data =
[[5, 1, 1, 0, 0, 4, 2, 25, 1, 0],
 [6, 4, 0, 0, 1, 6, 3, 18, 1, 0],
 [1, 23, 1, 2, 2, 2, 2, 3, 2, 1],
 [27, 1, 3, 0, 0, 0, 1, 7, 0, 0],
 [4, 22, 0, 1, 1, 4, 3, 3, 2, 0],
 [4, 12, 1, 1, 2, 2, 3, 12, 1, 2],
 [1, 28, 1, 1, 2, 1, 2, 2, 1, 1],
 [5, 28, 0, 0, 1, 2, 2, 1, 1, 0],
 [0, 28, 4, 0, 2, 0, 1, 0, 3, 0],
 [0, 19, 0, 5, 3, 2, 1, 2, 3, 3],
 [20, 11, 7, 0, 0, 0, 0, 0, 0, 0],
 [1, 5, 6, 0, 2, 2, 3, 5, 16, 0],
 [3, 20, 1, 1, 2, 3, 3, 5, 1, 1],
 [1, 8, 0, 2, 2, 7, 3, 13, 3, 2]]
Indices start at 0.
The bottom-right entry?
A: 2
The entry at row 2, column 2?
A: 1
The entry at row 2, column 1?
A: 23
The entry in row 0 and column 0 -> 5
The top-right entry: 0
The entry directly above 27: 1
The entry in row 1 and column 0 is 6
The entry directly below 11 -> 5
The entry in row 0 and column 1?
A: 1
The entry at row 0, column 2?
A: 1
The entry in row 1 and column 2: 0
The entry at row 1, column 1: 4
The bottom-left entry: 1

X =
[[7,3,13,12,17,-18,1],
[-14,-6,-2,-1,1,28,-6],
[1,-7,5,0,3,-17,5]]
Find the bottom-left entry.
A: 1
The entry in the top-left corner -> 7
The entry in the bottom-right corner: 5
The bottom entry of the column that holds the smallest entry is -17
Find the last entry of the largest entry's row.
A: -6
The entry directly below 17 -> 1
Find the 2nd largest entry.
A: 17
Find the second entry, reading row by row.
A: 3
Find the smallest entry in the first row.
A: -18

Questions about the matrix below. Counting starts at 0.
1) Which number is the entry at row 2, column 0?
2) Which number is the top-right entry?
3) Which number is the entry directly below the largest entry?
4) Which number is the entry in the bottom-right corner?
5) Which number is the entry at row 0, column 2?
6) Which number is the entry in row 1 and column 2?
7) Which number is the entry in the top-left corner?
8) Which number is the entry in the bottom-left corner?
[[-17,33,16,12,5,10,9,-15,9,13,12],
[9,1,-1,2,-2,0,1,8,-5,4,0],
[-13,19,12,7,4,7,5,-11,13,7,8],
[9,5,-3,1,4,5,8,7,-7,13,-2],
[-9,-9,-4,-11,2,-4,-2,-8,4,-4,-6],
[-4,14,10,9,-6,-1,-4,-3,2,0,9],
[12,-15,-12,-7,-6,-9,-5,10,-15,-3,-9],
[-15,9,3,-2,1,-2,0,-14,-1,1,1],
[-12,18,4,0,14,13,16,-11,8,19,1],
[-8,-7,-1,-7,-6,-9,-9,-7,0,-11,-3]]
1) -13
2) 12
3) 1
4) -3
5) 16
6) -1
7) -17
8) -8
